Below is a small trained network, with its code and all its weights. Each question gives an input and a class and asks what happens when units are switched off, that is, made to give their printed mean instead of their output.

import numpy as np


def w(rows, s, z=0):
    codes = np.array(rows[::2]) - 128.0
    scale = np.full(codes.shape[1], s)
    scale[-1] = z or s
    return codes * scale


def norm(h):
    return h / np.sqrt((h * h).mean(-1, keepdims=True) + 1e-5)


def f(y):
    return y / 2 * (1 + np.tanh(0.7978845608 * (y + 0.044715 * y**3)))


def log_softmax(a):
    a = a - a.max(-1, keepdims=True)
    return a - np.log(np.exp(a).sum(-1, keepdims=True))


def net(x, mask):
    res = np.array(x, float).reshape(1, 6) / 4 @ E
    u = 0
    for l in range(3):
        y = f(norm(res) @ A[l][:, :-1].T + A[l][:, -1])
        res = res + np.where(mask[u : u + 7], y, B[l][:, -1]) @ B[l][:, :-1]
        u += 7
    return log_softmax(norm(res)[-1] @ U[:, :-1].T + U[:, -1])


A, B = {}, {}
E = w([
[105,105,229,55,152,139,152],'x0',
[43,157,86,36,64,189,136],'x1',
[34,112,141,206,163,125,97],'x2',
[88,223,152,161,119,2,123],'x3',
[37,199,154,122,177,119,88],'x4',
[102,149,155,120,99,113,28],'x5',
],0.0076)
A[0] = w([
[129,171,116,196,130,121,102,70],'L0N1',
[122,88,106,117,55,189,230,175],'L0N2',
[119,130,106,212,165,81,89,121],'L0N3',
[111,3,202,201,124,137,68,117],'L0N4',
[126,96,136,173,87,185,60,35],'L0N5',
[61,98,38,183,125,55,130,94],'L0N6',
[134,88,130,137,177,126,128,4],'L0N7',
],0.0074,0.003)
B[0] = w([
[139,140,79,107,36,151,130,162],'L0N1',
[172,130,134,57,145,119,143,253],'L0N2',
[157,136,133,66,112,173,159,234],'L0N3',
[111,129,118,169,255,125,60,243],'L0N4',
[116,121,186,170,175,140,160,148],'L0N5',
[172,193,100,124,119,134,121,205],'L0N6',
[101,80,123,157,137,120,163,111],'L0N7',
],0.0082,0.0035)
A[1] = w([
[19,234,116,144,203,44,130,97],'L1N1',
[16,81,168,197,221,199,166,157],'L1N2',
[207,224,128,182,145,13,48,183],'L1N3',
[64,171,59,137,134,200,108,91],'L1N4',
[104,176,206,180,89,152,67,12],'L1N5',
[146,92,75,253,107,143,71,89],'L1N6',
[182,74,73,140,155,172,150,1],'L1N7',
],0.0064,0.0029)
B[1] = w([
[175,106,171,110,108,124,129,222],'L1N1',
[100,95,141,125,177,160,11,213],'L1N2',
[114,149,177,68,92,129,118,254],'L1N3',
[103,177,112,113,174,148,105,156],'L1N4',
[124,113,113,132,117,116,192,136],'L1N5',
[132,145,92,150,160,164,153,166],'L1N6',
[166,102,126,137,175,104,132,144],'L1N7',
],0.012,0.0055)
A[2] = w([
[130,98,155,102,130,108,76,135],'L2N1',
[144,223,114,153,111,56,131,47],'L2N2',
[146,29,107,72,56,194,81,9],'L2N3',
[84,72,129,131,197,102,81,192],'L2N4',
[125,140,145,122,167,96,126,86],'L2N5',
[71,124,112,98,94,203,124,177],'L2N6',
[120,107,234,98,27,1,112,184],'L2N7',
],0.0081,0.0014)
B[2] = w([
[60,153,227,152,231,88,219,170],'L2N1',
[63,239,197,1,134,130,37,169],'L2N2',
[228,172,105,119,101,66,158,168],'L2N3',
[165,117,203,126,197,132,68,192],'L2N4',
[107,157,146,130,127,124,90,137],'L2N5',
[148,165,156,10,173,197,101,167],'L2N6',
[160,162,167,109,232,12,204,255],'L2N7',
],0.0063,0.0068)
U = w([
[60,62,191,199,247,188,46,192],'0',
[222,55,81,136,136,144,198,139],'1',
[19,49,162,205,72,102,186,4],'2',
[55,202,108,57,99,193,79,147],'3',
[119,186,254,50,201,12,148,243],'4',
],0.0079,0.0036)

Each question gives the input, the list of numbers given to net, and the class t.
The units are the neurons (one row each of A and B). Each row of codes is followed by its name. A weight is (code - 128) times the scale printed after its matrix; where a second scale follows, it is the last column's (A, B and U).
mask holds one flag per neuron, layer by layer. A switched-off neuron (its flag False) gives its mean, the last column of its row in B, instead of its output. The means were averaged over made-up inputs and are rounded, as every weight is.
A unit's drop is (log p(t) with every unit on - log p(t) with that unit switched off) / (log p(t) with every unit on - log p(t) with every unit switched off).
The circuit of an input: a set's keep is (log p(t) with only the set's units on - log p(t) with every unit switched off) / (log p(t) with every unit on - log p(t) with every unit switched off). Starting from the 12 units with the biggest drops (on a tie, the unit counted first), units are removed one at a time, each time the one whose removal leaves the highest keep (on an exact tie, the one counted first), for as long as the keep stays at least 0.8.
circuit, biggest first: the units of the circuit, biggest drop first
top k neurons: the k neurons with the biggest drops, biggest first
k most important neurons of layer l: the k neurons of layer l with the biggest drops, biggest first
drop when u is switched off: that unit's drop, to one decimal
input [-3,-5,1,0,-8,8], class 0: most important neuron of layer 2 : [L2N7]
input [-5,0,8,-1,8,-4], class 3: top 3 neurons : [L0N6 L0N1 L1N4]
input [-4,-7,8,4,-4,3], class 3: 2 most important neurons of layer 0 : [L0N1 L0N6]
input [3,5,-4,2,-8,-3], class 1: circuit, biggest first : [L1N3 L2N2]
input [7,-6,-2,-3,-3,2], class 0: top 2 neurons : [L0N4 L2N7]
input [-1,0,-4,1,0,-3], class 1: 2 most important neurons of layer 2 : [L2N1 L2N4]
input [4,1,-2,-6,1,2], class 1: 2 most important neurons of layer 1 : [L1N3 L1N2]
input [-2,3,-4,-5,2,4], class 1: 2 most important neurons of layer 0 : [L0N4 L0N2]
input [6,-3,3,4,-5,-7], class 0: 3 most important neurons of layer 1 : [L1N3 L1N2 L1N1]
input [-4,7,0,-8,-3,2], class 1: 3 most important neurons of layer 1 : [L1N3 L1N2 L1N7]
input [-1,-5,2,-1,-7,0], class 0: drop when L2N7 is switched off : 0.1
input [2,-3,-1,-5,-6,8], class 0: drop when L0N4 is switched off : 0.6
input [1,2,-6,-2,-3,-1], class 1: drop when L1N3 is switched off : 0.3
input [7,-4,2,-6,-8,0], class 0: drop when L0N4 is switched off : 0.8
input [-3,-6,0,-3,4,-4], class 0: most important neuron of layer 1 : [L1N2]
